In the rows, zero is written as 128.
[122 99 142 89 147 83 99 150 60 83 155 103 105 105 107 111 55 73 130 131 112 87 142 110 150 183 169 81 114 177 83 120 128 161 74] : kiko
[161 130 167 170 179 119 130 115 133 158 117 107 151 58 193 123 185 114 121 147 152 122 112 174 156 63 133 89 166 188 168 176 84 52 106] : vusi
[92 90 124 150 68 91 127 172 130 111 160 107 132 122 142 126 186 44 118 171 76 125 157 144 120 149 137 152 130 122 178 156 113 188 103] : supaz
[87 80 190 186 136 79 139 149 130 139 141 131 155 133 138 139 171 141 64 117 109 105 168 156 128 148 175 130 132 85 125 133 127 131 123] : vusi
[58 145 113 53 169 141 61 125 164 219 57 174 161 144 116 134 182 144 97 139 146 157 123 70 99 139 107 88 153 90 52 154 106 91 97] : kiko
[131 122 145 82 143 93 95 152 107 105 137 97 113 127 118 116 54 89 133 146 120 96 157 129 159 153 141 92 135 180 114 131 139 142 95] : supaz
[63 143 83 87 124 117 78 115 159 236 73 187 147 152 113 126 173 137 109 134 131 195 119 51 84 146 102 108 129 96 54 156 98 95 117] : mur
[216 122 126 176 162 124 133 136 158 131 136 78 151 64 193 105 158 119 118 144 145 92 148 151 152 80 127 99 176 183 199 186 75 77 121] : Fisi
[104 101 146 108 147 120 115 150 89 58 150 88 123 127 125 93 80 40 142 132 79 100 154 175 178 161 148 98 126 183 113 163 165 168 81] : supaz
[89 68 193 171 145 117 124 130 84 107 156 103 166 107 106 105 139 122 65 119 95 100 171 141 106 137 213 121 129 76 123 87 84 162 144] : divu
[129 63 170 156 115 116 118 159 112 105 156 98 148 105 128 119 108 143 55 116 121 103 192 133 125 162 186 117 129 94 129 105 86 160 147] : fom
[77 91 148 211 198 66 104 78 66 131 133 194 150 107 80 108 148 120 130 123 83 139 96 126 113 96 176 134 118 67 117 124 145 121 147] : Dimi
[183 140 157 162 200 117 121 104 158 177 118 97 150 82 193 99 207 149 136 169 139 94 102 142 125 67 129 100 186 174 190 180 104 41 107] : divu
[60 100 166 195 128 74 114 113 92 58 124 162 110 104 66 109 89 116 133 158 92 123 134 186 155 70 192 129 126 95 132 117 106 144 126] : vusi
[106 169 63 59 116 144 80 146 192 216 91 187 156 167 105 128 176 117 116 148 149 173 135 88 118 124 87 104 145 69 60 175 102 99 104] : Dimi
[99 109 166 196 130 114 148 119 123 123 167 168 137 166 126 132 155 134 86 97 118 94 157 126 123 140 152 110 136 62 110 131 173 82 127] : kiko
[83 140 86 64 149 116 61 141 176 234 91 204 154 159 101 140 178 136 107 137 157 178 150 48 85 139 108 102 145 70 43 143 90 106 122] : mur
[200 158 163 183 189 94 126 109 176 162 151 123 144 108 203 77 215 122 156 153 109 106 121 179 165 91 102 109 192 173 201 205 119 39 119] : tifep
[85 174 81 103 171 130 58 116 175 242 96 228 150 179 116 115 234 140 118 108 148 177 129 56 86 153 111 112 132 82 34 203 148 108 104] : tifep
[108 89 77 156 111 120 126 144 112 111 171 116 125 109 139 130 182 47 126 160 118 136 153 135 129 109 116 164 118 109 140 159 146 165 120] : tifep
[135 128 167 98 154 87 112 154 78 135 179 108 116 115 131 92 90 58 150 140 101 102 153 118 153 176 157 101 132 180 134 140 149 164 133] : dosul
[213 134 153 160 219 107 133 111 140 168 157 117 153 88 207 109 178 138 130 142 155 107 109 147 134 82 144 99 177 162 178 184 99 62 120] : divu
[94 72 190 190 120 79 121 127 118 103 171 139 132 125 91 130 150 131 73 134 113 90 187 122 99 124 171 113 136 70 123 118 106 126 117] : Dimi
[41 107 133 207 154 85 107 82 96 83 133 167 125 153 69 67 145 99 150 140 73 124 105 172 143 98 134 148 123 76 104 165 155 118 105] : tifep
[65 147 107 72 133 125 66 126 169 200 84 187 154 140 95 152 170 141 110 154 155 160 141 90 88 121 109 91 143 81 47 167 86 103 104] : mur
[91 100 144 227 209 82 118 86 90 108 152 167 167 129 73 95 131 133 136 110 94 118 128 157 138 103 167 123 131 51 106 128 118 114 148] : Fisi
[100 152 75 89 152 129 72 145 171 217 103 192 153 159 94 144 172 132 103 120 179 193 142 82 110 145 110 125 126 80 50 169 89 125 101] : vusi
[120 82 107 115 87 131 135 185 122 124 164 90 135 111 132 119 137 66 122 160 92 143 173 142 139 149 159 162 120 108 167 114 97 198 147] : dosul
[200 131 148 181 198 115 128 106 160 155 157 118 141 83 191 113 201 108 128 144 150 107 126 146 135 65 99 101 184 167 191 224 123 38 110] : Dimi
[95 92 138 190 185 94 115 99 87 137 131 165 150 110 85 94 144 133 136 122 74 159 89 140 130 104 180 155 103 58 143 135 157 127 162] : Dimi
[54 58 167 202 170 136 151 109 85 119 153 104 147 97 143 123 153 110 78 137 121 115 157 152 122 103 186 125 116 100 127 175 137 135 138] : dosul
[73 159 66 98 139 136 99 118 178 215 89 196 126 183 128 126 180 129 141 153 153 167 131 80 120 129 75 110 152 93 53 174 141 90 95] : dosul
[216 123 147 160 216 106 124 147 186 175 121 104 167 76 205 84 162 132 131 121 110 103 134 158 153 92 119 106 197 151 190 169 88 60 140] : supaz
[179 134 161 187 215 113 147 105 128 171 145 137 159 84 207 131 184 120 120 128 151 147 102 160 153 100 126 96 160 162 169 177 114 59 112] : vusi
[85 107 122 229 168 65 135 69 92 134 126 170 154 101 77 118 136 128 162 154 86 133 98 160 146 75 146 132 117 92 109 125 113 82 148] : mur
[48 94 139 199 174 63 91 90 89 107 141 206 141 143 61 95 128 114 144 124 80 152 108 135 109 107 164 149 116 52 117 135 140 141 131] : supaz
[95 161 84 62 146 151 62 136 194 237 85 177 156 161 104 130 211 136 123 142 168 161 136 91 98 109 83 109 164 74 50 181 95 81 110] : divu
[100 65 151 196 147 119 116 138 116 121 149 127 162 107 109 111 139 122 55 114 120 99 191 104 103 125 199 134 110 98 138 139 121 157 149] : supaz
[209 128 165 113 202 129 113 132 177 149 124 114 157 88 198 97 150 124 118 124 151 138 139 162 170 72 103 99 204 156 184 178 108 65 134] : fom
[81 102 181 191 145 115 137 123 102 112 184 111 147 113 123 124 152 124 93 135 121 88 178 148 114 139 174 116 137 58 119 141 124 149 123] : dosul
[119 85 110 163 119 104 135 154 111 88 181 107 156 121 125 142 160 43 111 154 109 125 160 152 126 127 127 146 142 91 169 154 118 175 105] : Fisi
[138 103 89 160 96 93 137 156 136 97 187 97 135 135 134 139 142 68 120 141 108 117 183 145 137 139 113 149 142 102 157 179 149 155 114] : Fisi
[134 80 66 146 102 91 133 161 109 117 209 102 122 118 133 125 148 46 129 188 118 114 163 113 118 145 108 160 125 105 154 160 127 170 118] : divu
[201 147 159 184 222 103 137 107 165 164 146 94 158 102 201 98 176 147 133 127 142 94 117 159 150 103 96 89 191 160 181 219 114 34 112] : Fisi
[101 177 95 90 141 152 69 134 171 236 92 195 150 169 99 124 221 142 121 121 163 169 109 79 86 141 117 113 144 63 56 176 99 113 105] : divu
[104 106 176 117 195 93 115 122 89 100 165 108 123 111 118 114 83 77 130 133 117 114 153 128 141 145 152 83 125 174 102 157 136 149 94] : supaz
[130 80 155 193 173 82 103 127 125 120 205 137 146 127 101 113 158 125 78 129 133 83 214 103 111 148 139 131 141 59 126 153 132 139 143] : Dimi
[107 75 142 85 165 102 130 167 89 77 151 40 133 123 117 120 35 64 113 139 87 97 159 159 151 165 155 97 128 174 109 154 111 167 101] : Fisi
[91 86 128 211 210 84 124 94 69 107 140 142 146 108 84 91 109 88 142 126 79 137 102 145 146 108 161 140 127 98 118 135 133 141 144] : fom
[121 81 80 139 82 102 106 174 125 100 178 80 142 102 138 131 152 51 119 167 109 116 169 158 126 130 111 176 133 100 180 156 97 182 126] : supaz
[139 111 158 232 166 120 131 112 95 99 191 132 162 98 125 123 139 122 77 117 138 60 203 141 138 130 186 104 135 83 113 136 109 143 166] : mur
[131 125 135 112 188 114 123 158 78 123 174 85 110 128 130 110 93 62 142 136 107 92 128 139 176 193 162 87 117 166 97 183 150 145 105] : kiko
[102 94 111 134 52 90 131 179 114 117 134 105 127 117 138 116 136 43 127 168 66 142 116 151 132 139 136 168 122 128 199 131 105 184 129] : supaz
[93 100 191 204 146 100 127 136 107 132 166 131 144 128 118 133 133 138 62 117 129 101 178 156 135 154 174 115 127 79 120 152 119 124 145] : vusi
[53 139 117 67 108 142 90 141 171 207 62 188 143 140 110 159 164 151 102 142 156 169 124 94 82 123 122 97 143 69 52 151 91 119 84] : dosul
[104 118 167 99 116 102 143 157 83 84 155 91 96 151 110 77 39 56 144 144 78 93 151 140 174 173 171 89 125 190 107 108 130 161 99] : dosul
[104 49 167 194 163 131 138 144 87 90 191 89 152 116 113 125 130 86 63 105 132 100 181 161 131 134 184 126 117 102 114 164 96 157 145] : fom
[65 149 77 105 142 144 81 131 173 216 92 185 164 177 110 125 196 125 104 112 132 169 139 78 86 140 106 111 139 74 61 193 121 105 127] : Fisi
[136 101 165 101 189 125 120 156 69 119 137 65 133 106 126 133 63 103 125 123 100 106 132 150 160 191 179 71 113 178 106 141 142 149 112] : Fisi
[94 88 176 198 172 129 133 118 118 143 161 145 143 102 138 142 176 154 77 100 130 125 183 108 81 123 212 114 134 60 111 130 119 145 141] : dosul
[112 100 141 196 147 85 123 123 111 147 185 154 142 136 120 123 161 119 93 102 118 92 171 106 119 156 160 117 125 83 105 170 168 95 132] : kiko
[50 82 150 216 199 95 142 91 58 109 126 180 139 112 75 88 105 107 148 116 70 155 96 162 147 87 220 132 107 60 93 113 122 150 148] : dosul
[85 157 79 65 152 158 64 127 163 226 53 157 179 133 111 132 153 180 101 126 156 157 116 76 91 131 108 108 125 89 69 161 110 104 145] : Fisi
[153 105 129 238 135 73 143 119 102 110 208 148 140 113 122 143 150 110 81 136 158 51 188 122 129 132 152 105 128 87 99 162 103 132 118] : Dimi
[93 66 156 193 152 88 129 135 112 107 155 126 156 106 121 107 116 132 74 116 104 83 190 122 117 145 179 114 120 83 98 115 99 158 137] : supaz
[92 77 148 191 137 109 115 118 113 96 152 141 132 112 122 132 150 137 64 106 129 100 192 114 94 116 187 126 122 81 93 137 139 150 115] : tifep
[43 122 80 64 174 169 43 126 157 205 67 149 164 126 113 113 166 144 80 136 144 152 156 81 86 127 112 112 128 93 35 185 109 120 133] : tifep
[197 133 159 171 230 139 106 108 148 160 127 88 195 37 198 115 201 152 111 142 157 97 132 163 133 83 130 83 181 158 187 199 66 73 128] : Fisi
[39 67 146 199 170 61 119 88 57 128 139 182 129 116 79 94 126 117 149 136 81 154 101 125 116 111 178 151 100 80 112 108 128 147 149] : dosul
[101 72 93 111 61 80 109 174 100 124 144 89 130 88 140 145 153 84 106 163 97 123 136 119 112 149 160 166 105 111 162 134 118 178 114] : kiko
[87 92 158 198 176 103 128 107 108 96 177 106 155 110 131 122 160 119 64 128 123 98 179 134 93 112 189 136 132 79 118 150 96 168 122] : tifep
[62 80 125 210 175 82 119 81 74 82 95 146 150 103 69 113 92 130 124 122 102 117 95 160 127 70 164 140 117 100 108 132 98 132 133] : Fisi
[130 69 103 143 79 108 133 174 115 110 151 55 139 99 131 128 124 82 112 163 82 136 149 149 130 142 140 165 121 123 204 128 96 166 141] : Fisi
---
[103 112 102 145 151 146 111 135 135 170 155 127 132 153 138 76 165 145 146 129 124 122 118 163 136 76 138 149 154 129 153 83 148 34 124] : gefa
[148 133 127 137 122 134 140 136 124 95 138 162 112 141 119 148 156 155 124 125 172 115 143 122 140 115 150 131 146 109 134 128 113 116 129] : gefa
[125 76 144 136 159 149 127 143 79 118 64 110 142 163 145 170 157 140 125 177 88 154 165 130 126 151 116 139 99 176 124 149 84 72 138] : Feli
[120 137 115 131 136 124 134 137 96 113 114 118 121 136 177 143 157 149 84 88 102 131 135 97 136 134 130 126 96 146 103 121 123 156 102] : Nin
[129 187 166 112 172 105 138 115 96 137 133 134 131 111 121 93 174 131 123 116 153 105 106 85 128 153 121 142 148 117 100 152 83 106 144] : mam
[112 99 110 130 137 147 116 91 119 137 114 133 155 144 124 191 116 151 156 118 131 102 101 103 139 123 145 115 165 161 100 103 122 103 109] : mam
[167 156 156 134 208 111 144 156 102 132 123 113 122 169 181 97 139 162 100 99 120 166 150 86 136 135 119 135 95 133 166 146 97 202 134] : gefa
[100 179 124 124 114 145 142 132 133 132 129 133 109 130 150 114 151 149 108 56 127 132 114 112 130 119 139 126 119 127 100 116 144 126 98] : dal
[105 83 92 151 99 133 116 158 102 153 110 134 132 163 138 117 122 133 165 117 136 154 119 172 144 82 134 165 131 127 169 127 141 87 120] : dal
[130 126 109 154 137 100 109 161 85 127 172 134 125 157 116 113 148 135 116 116 130 93 115 154 163 116 185 165 124 105 173 133 161 115 152] : dat
[109 84 130 126 113 149 140 84 159 148 116 100 154 88 152 191 128 143 93 190 68 150 169 166 115 122 96 114 114 142 122 98 142 115 164] : Rumog
[135 129 118 120 126 111 106 133 90 102 119 159 119 132 146 136 174 135 82 84 113 105 125 102 101 118 164 102 114 157 103 116 163 129 90] : dat
[122 162 112 124 148 127 143 134 137 139 158 130 104 122 125 99 164 134 115 96 114 115 120 110 122 112 132 126 124 146 101 112 156 161 87] : pizi
[169 111 144 134 171 110 116 111 119 162 121 142 127 168 86 159 167 122 115 167 118 137 136 142 136 129 173 109 130 170 163 115 95 113 127] : mam
[137 77 84 151 147 144 178 149 154 120 174 90 145 177 125 231 143 114 135 153 95 147 159 153 159 118 140 164 84 98 160 188 124 143 119] : Doron
[156 104 113 132 106 114 98 104 127 140 120 153 136 146 105 158 104 117 119 186 122 128 116 192 142 111 131 127 150 123 141 108 98 111 139] : Doron
[147 114 117 117 129 102 105 115 122 132 107 157 122 128 134 80 111 130 156 148 143 167 130 186 130 108 112 108 130 137 151 131 113 170 128] : gefa
[155 88 103 130 86 129 112 111 146 101 100 136 130 127 102 190 163 147 145 132 143 131 112 115 153 76 148 113 164 144 60 110 104 147 86] : Rumog
[157 100 105 155 126 159 120 122 141 100 108 86 148 158 114 150 109 98 143 132 140 191 151 82 122 141 148 132 96 194 188 123 131 134 125] : meze
[165 131 137 124 146 115 132 130 103 122 118 162 128 131 123 106 152 123 135 90 159 95 111 112 131 139 115 120 123 122 120 130 98 122 133] : Feli
[140 149 175 124 176 119 149 153 119 110 155 138 117 129 162 48 135 98 105 70 168 120 143 100 124 144 76 164 108 79 153 146 101 133 146] : Rumog
[108 122 158 141 125 141 108 77 129 167 62 112 129 147 109 125 142 108 117 115 149 136 146 170 134 135 148 118 100 138 139 97 110 124 148] : mam
[121 153 128 136 138 135 133 137 113 116 130 135 112 127 150 67 132 130 115 86 129 113 136 109 127 106 123 142 118 134 115 108 135 155 97] : meze
[145 150 126 137 85 144 157 138 139 116 132 168 99 135 86 170 118 151 96 159 129 88 129 145 140 133 139 133 135 100 129 115 120 102 132] : pizi
[135 152 103 124 144 130 128 124 103 130 99 125 154 130 142 178 124 162 137 128 115 146 126 143 156 114 127 134 145 137 108 111 107 174 109] : meze
[130 181 141 114 121 117 145 119 143 115 181 116 113 137 148 57 162 125 118 126 171 208 131 115 115 118 114 143 139 150 142 157 111 138 133] : kanol
[125 154 186 114 168 139 119 111 84 135 135 178 124 170 152 104 101 133 103 118 139 104 146 66 103 159 98 133 131 121 131 170 71 99 161] : Rumog
[143 96 71 154 80 129 159 136 128 94 154 138 119 125 116 150 151 147 107 132 132 99 133 135 144 101 152 151 102 96 152 142 140 90 129] : Nin
[127 117 98 139 85 138 130 94 126 117 85 115 141 117 110 200 140 156 123 114 128 102 99 107 152 118 166 111 133 144 89 98 126 129 104] : mam
[129 127 157 115 123 115 141 134 100 123 131 136 127 146 172 133 140 115 98 93 116 123 119 122 121 121 127 111 137 147 91 110 128 147 94] : Doron
[127 88 122 142 107 122 120 116 120 121 129 121 143 115 155 111 147 103 112 137 139 128 135 96 138 128 102 145 100 154 116 131 117 130 147] : mam
[155 164 164 129 177 133 132 127 140 114 130 154 97 161 82 68 129 156 131 109 134 98 84 130 151 140 159 137 118 124 126 137 126 117 178] : gefa
[155 116 111 150 140 122 103 127 129 133 80 94 148 130 118 98 182 120 142 134 177 199 178 158 132 99 136 149 113 143 168 114 133 154 139] : dat
[158 88 127 128 107 116 117 114 142 118 95 134 128 130 100 91 118 115 141 188 111 132 128 177 137 92 124 117 142 149 119 111 105 123 117] : kanol
[118 60 92 143 144 116 150 124 95 125 53 81 156 101 153 195 199 181 161 144 117 168 153 138 143 119 162 131 101 164 131 155 143 132 137] : mam
[173 72 132 139 100 125 125 123 164 136 75 90 139 145 91 124 156 89 135 171 134 208 145 148 125 103 115 130 93 162 141 131 115 152 141] : Nin
[136 152 159 134 140 119 87 122 126 124 116 155 115 128 111 106 138 161 113 92 198 109 94 142 138 119 155 145 187 84 148 81 122 72 162] : Rumog
[153 132 123 143 80 138 146 109 127 140 144 125 127 129 156 104 127 114 121 103 121 118 134 77 133 124 97 113 107 158 114 100 97 132 119] : dat
[83 209 68 112 138 150 103 86 90 142 97 154 146 114 114 87 102 171 178 106 122 106 126 151 147 137 176 94 159 153 119 125 134 91 93] : dal
[164 121 140 140 62 140 168 99 155 147 65 72 137 121 86 128 168 87 110 133 114 150 145 125 109 116 145 95 83 141 138 106 110 90 117] : Nin
[134 117 154 160 113 156 139 117 135 115 79 57 154 132 138 207 159 147 99 144 171 189 172 84 126 132 142 148 135 154 153 92 130 145 174] : kanol
[144 117 95 134 141 124 69 75 123 114 93 132 121 110 115 164 116 122 129 147 149 160 138 103 108 135 100 130 128 138 143 127 68 153 126] : Rumog
[166 150 120 132 130 137 116 99 151 120 82 102 145 130 78 97 133 101 76 183 110 174 151 177 129 95 118 159 90 136 140 115 108 152 144] : dal
[152 122 117 136 139 145 100 119 184 117 60 94 127 124 140 84 118 90 147 114 160 181 179 110 128 153 91 106 82 135 136 138 91 183 99] : pizi
[149 155 110 121 115 124 92 104 152 156 77 101 142 103 118 113 161 122 143 124 150 207 116 110 105 119 92 123 119 154 113 117 124 161 132] : dat
[128 107 126 124 91 140 116 93 129 114 115 139 142 143 121 137 131 132 131 122 148 125 123 170 135 111 156 97 150 152 111 98 126 96 113] : Feli
[148 180 120 131 105 151 155 145 133 107 135 149 118 150 131 109 125 150 106 140 150 130 148 110 149 145 121 139 127 115 136 143 87 84 119] : pizi
[96 113 119 129 112 142 112 104 89 155 100 110 169 154 148 167 142 131 166 138 122 123 161 114 138 103 161 90 162 157 99 122 111 129 93] : gefa
[167 80 143 136 126 136 139 141 128 95 71 83 148 118 90 179 147 82 149 161 143 186 160 84 115 147 116 133 108 163 151 144 111 147 131] : Rumog
[119 117 149 146 175 142 121 184 125 129 119 111 123 183 165 84 143 144 152 103 174 198 152 86 141 151 115 168 113 135 170 170 125 118 155] : Nin
[107 130 163 123 130 128 128 133 103 127 150 154 132 141 203 86 106 144 98 102 151 102 145 102 115 130 95 137 149 111 122 134 120 112 144] : pizi
[135 132 152 121 110 121 143 130 84 126 156 173 131 140 153 101 127 126 126 134 157 137 124 81 118 140 101 133 138 180 130 140 130 139 177] : kanol
[111 157 152 115 127 129 114 141 94 116 114 144 121 148 156 96 150 114 113 64 137 134 105 114 126 115 133 128 136 160 84 100 132 141 89] : meze
[124 85 91 143 128 136 132 147 124 107 150 123 140 154 125 125 119 118 102 127 96 96 116 175 142 116 140 155 84 101 164 139 158 79 128] : Feli
[158 134 190 121 207 109 152 126 89 151 171 135 119 218 156 149 152 120 138 78 159 156 129 98 116 145 134 137 145 150 167 166 55 132 137] : pizi
[120 118 118 135 148 143 97 107 132 132 90 134 121 143 97 166 143 141 145 144 138 128 137 151 127 114 155 115 166 151 125 84 120 108 105] : kanol
[132 128 138 123 170 130 145 133 126 111 111 123 110 132 153 107 166 149 106 65 115 106 103 120 119 108 123 137 123 142 85 98 137 129 95] : pizi
[120 99 118 120 185 148 120 117 121 121 109 142 140 156 115 181 153 137 180 112 138 136 121 167 136 124 143 118 158 159 125 101 123 96 114] : gefa
[132 156 92 126 137 137 110 106 111 112 85 142 132 128 138 116 121 149 141 105 160 142 136 159 145 135 124 117 145 130 138 94 86 100 96] : Nin
[127 167 169 121 211 130 137 135 128 140 136 138 113 141 126 83 163 123 145 91 148 120 117 127 140 159 100 153 105 103 124 153 102 130 181] : gefa
[150 115 136 145 178 118 133 95 127 144 120 68 133 118 98 151 145 121 126 165 108 148 141 109 88 116 146 141 137 144 164 123 126 136 136] : Doron
[159 110 156 131 237 109 118 106 105 101 131 145 114 136 122 96 164 144 108 119 139 98 136 141 113 127 140 156 132 153 137 118 122 136 169] : pizi
[168 169 196 123 189 133 156 107 152 141 163 158 105 165 95 117 145 127 105 91 167 108 90 114 131 160 126 141 142 121 149 105 79 75 164] : mam
[149 124 97 150 120 145 106 96 148 152 94 105 160 129 99 198 177 126 84 179 152 177 188 141 124 119 143 132 108 131 168 104 128 128 164] : Nin
[134 168 113 113 172 140 113 101 87 109 71 148 150 120 110 165 87 157 128 149 118 108 148 145 144 145 117 122 156 116 120 110 79 145 103] : Rumog
[129 186 119 128 125 138 132 107 103 135 117 125 143 122 133 160 118 162 113 124 137 123 104 132 148 142 135 133 166 130 120 84 114 110 137] : Doron
[160 162 168 112 136 120 140 123 111 181 145 144 153 183 123 90 166 90 134 133 159 166 118 103 133 109 88 144 136 153 115 151 74 143 161] : kanol
[148 123 102 147 79 126 116 143 121 108 150 170 105 133 111 180 119 134 119 157 128 98 129 117 153 156 131 133 117 105 141 145 99 98 148] : dat
[114 120 140 149 140 160 121 123 122 157 77 87 148 122 113 242 198 111 118 168 129 177 183 102 124 138 104 162 121 153 112 109 92 123 160] : dal
[172 129 119 134 153 145 98 82 170 131 98 115 137 160 101 210 90 120 61 161 106 180 153 141 107 158 132 104 91 143 192 98 108 153 142] : Nin
[126 152 137 117 153 135 141 132 113 111 116 127 113 138 156 118 151 152 103 84 123 160 137 98 122 112 117 129 122 153 100 116 125 177 83] : Rumog
[146 184 120 126 110 124 145 142 121 152 191 159 124 165 129 181 129 121 103 103 122 128 90 101 153 153 125 141 107 107 146 155 97 131 152] : meze
[122 101 122 124 153 139 123 112 132 106 82 131 133 105 135 173 135 161 137 115 132 113 132 147 130 101 106 135 160 101 89 97 109 125 100] : Rumog
